Here is a tiny trained network, its code and every weight. The questions are about switching its units off for an input and a class, where a switched-off unit gives its printed mean instead of its output.

import numpy as np


def w(rows, s, z=0):
    codes = np.array(rows[::2]) - 128.0
    scale = np.full(codes.shape[1], s)
    scale[-1] = z or s
    return codes * scale


def f(y):
    return np.maximum(y, 0)


def log_softmax(a):
    a = a - a.max(-1, keepdims=True)
    return a - np.log(np.exp(a).sum(-1, keepdims=True))


def net(x, mask):
    res = np.array(x, float).reshape(1, 7) / 4 @ E
    y = f(res @ A[0][:, :-1].T + A[0][:, -1])
    res = res + np.where(mask, y, B[0][:, -1]) @ B[0][:, :-1]
    return log_softmax(res[-1] @ U[:, :-1].T + U[:, -1])


A, B = {}, {}
E = w([
[85,4,148,131,98,117,138,128],'x0',
[124,128,131,129,129,136,127,126],'x1',
[117,129,130,130,134,146,128,120],'x2',
[132,126,128,123,128,131,123,121],'x3',
[135,124,125,126,131,121,123,131],'x4',
[185,99,57,128,96,180,169,142],'x5',
[101,132,135,26,150,139,150,183],'x6',
],0.02)
A[0] = w([
[127,176,136,121,169,117,104,107,157],'n0',
[173,106,57,130,102,173,181,146,144],'n1',
[145,125,118,230,120,113,115,79,245],'n2',
[111,111,147,127,125,115,115,105,201],'n3',
[91,145,188,132,156,90,89,119,229],'n4',
[101,133,133,6,141,142,151,183,140],'n5',
[163,231,114,129,144,144,122,133,254],'n6',
],0.014,0.0087)
B[0] = w([
[145,185,157,163,124,119,152,143,185],'n0',
[188,89,90,95,127,216,160,124,232],'n1',
[134,134,108,181,44,139,99,122,244],'n2',
[111,107,138,163,102,102,120,155,176],'n3',
[100,151,213,147,115,27,99,131,226],'n4',
[97,130,158,41,186,97,202,138,252],'n5',
[203,246,92,79,155,154,88,118,247],'n6',
],0.014,0.022)
U = w([
[169,227,146,201,111,101,56,104,138],'0',
[136,226,181,90,190,90,151,133,119],'1',
[212,169,39,149,97,199,90,73,97],'2',
[180,162,85,43,210,185,160,120,4],'3',
[80,62,173,192,66,90,62,109,153],'4',
[53,54,192,105,173,59,153,123,144],'5',
[175,2,94,181,66,182,149,100,147],'6',
[127,5,130,81,158,172,216,139,208],'7',
],0.0091,0.003)

Each question gives the input, the list of numbers given to net, and the class t.
The units are the neurons (one row each of A and B). Each row of codes is followed by its name. A weight is (code - 128) times the scale printed after its matrix; where a second scale follows, it is the last column's (A, B and U).
mask holds one flag per neuron, in row order. A switched-off neuron (its flag False) gives its mean, the last column of its row in B, instead of its output. The means were averaged over made-up inputs and are rounded, as every weight is.
A unit's drop is (log p(t) with every unit on - log p(t) with that unit switched off) / (log p(t) with every unit on - log p(t) with every unit switched off).
The circuit of an input: a set's keep is (log p(t) with only the set's units on - log p(t) with every unit switched off) / (log p(t) with every unit on - log p(t) with every unit switched off). Starting from all 7 units, units are removed one at a time, each time the one whose removal leaves the highest keep (on an exact tie, the one counted first), for as long as the keep stays at least 0.8.
circuit, biggest first: the units of the circuit, biggest drop first
most important unit: the unit with the biggest drop
k most important neurons: the k neurons with the biggest drops, biggest first
drop of u: that unit's drop, to one decimal
input [0,-4,-6,-3,7,2,-1], class 2: circuit, biggest first -> (n5; n4)
input [-7,5,6,5,-1,2,3], class 3: most important unit -> n4
input [-1,-1,7,2,-6,1,-1], class 2: circuit, biggest first -> (n4; n5)
input [4,-1,3,0,5,7,0], class 6: circuit, biggest first -> (n5; n6)
input [5,7,-8,-3,-8,7,2], class 7: 2 most important neurons -> (n6; n2)
input [3,7,5,6,0,-7,-1], class 4: circuit, biggest first -> (n6; n5)
input [5,1,-4,7,-7,0,0], class 4: circuit, biggest first -> (n5; n6)
input [5,-3,-7,1,0,3,-2], class 6: circuit, biggest first -> (n6; n5)
input [-6,-6,2,0,5,1,-8], class 2: 2 most important neurons -> (n4; n6)
input [3,2,-5,3,0,7,0], class 6: 2 most important neurons -> (n6; n5)
input [1,-8,4,4,-2,1,-2], class 6: 2 most important neurons -> (n6; n4)
input [2,-1,6,4,8,0,4], class 5: 2 most important neurons -> (n6; n1)
input [2,-7,6,-5,-8,4,1], class 7: 2 most important neurons -> (n6; n2)
input [2,4,-3,1,0,-4,-8], class 4: circuit, biggest first -> (n6)
input [4,1,-4,4,-7,-7,1], class 5: 2 most important neurons -> (n2; n6)
input [7,2,-6,1,-8,-1,-4], class 4: 2 most important neurons -> (n1; n6)
input [-4,5,8,0,-7,0,0], class 0: 2 most important neurons -> (n5; n1)
input [3,-7,-3,5,-4,-8,1], class 5: 2 most important neurons -> (n6; n2)
input [3,-5,-6,-7,-7,6,-7], class 6: drop of n6 -> 1.3
input [-2,2,-3,3,-6,2,-5], class 2: circuit, biggest first -> (n4)
input [1,-2,0,6,-2,5,-5], class 6: drop of n6 -> 1.2
input [1,5,-4,-1,-2,4,6], class 7: drop of n6 -> 1.1
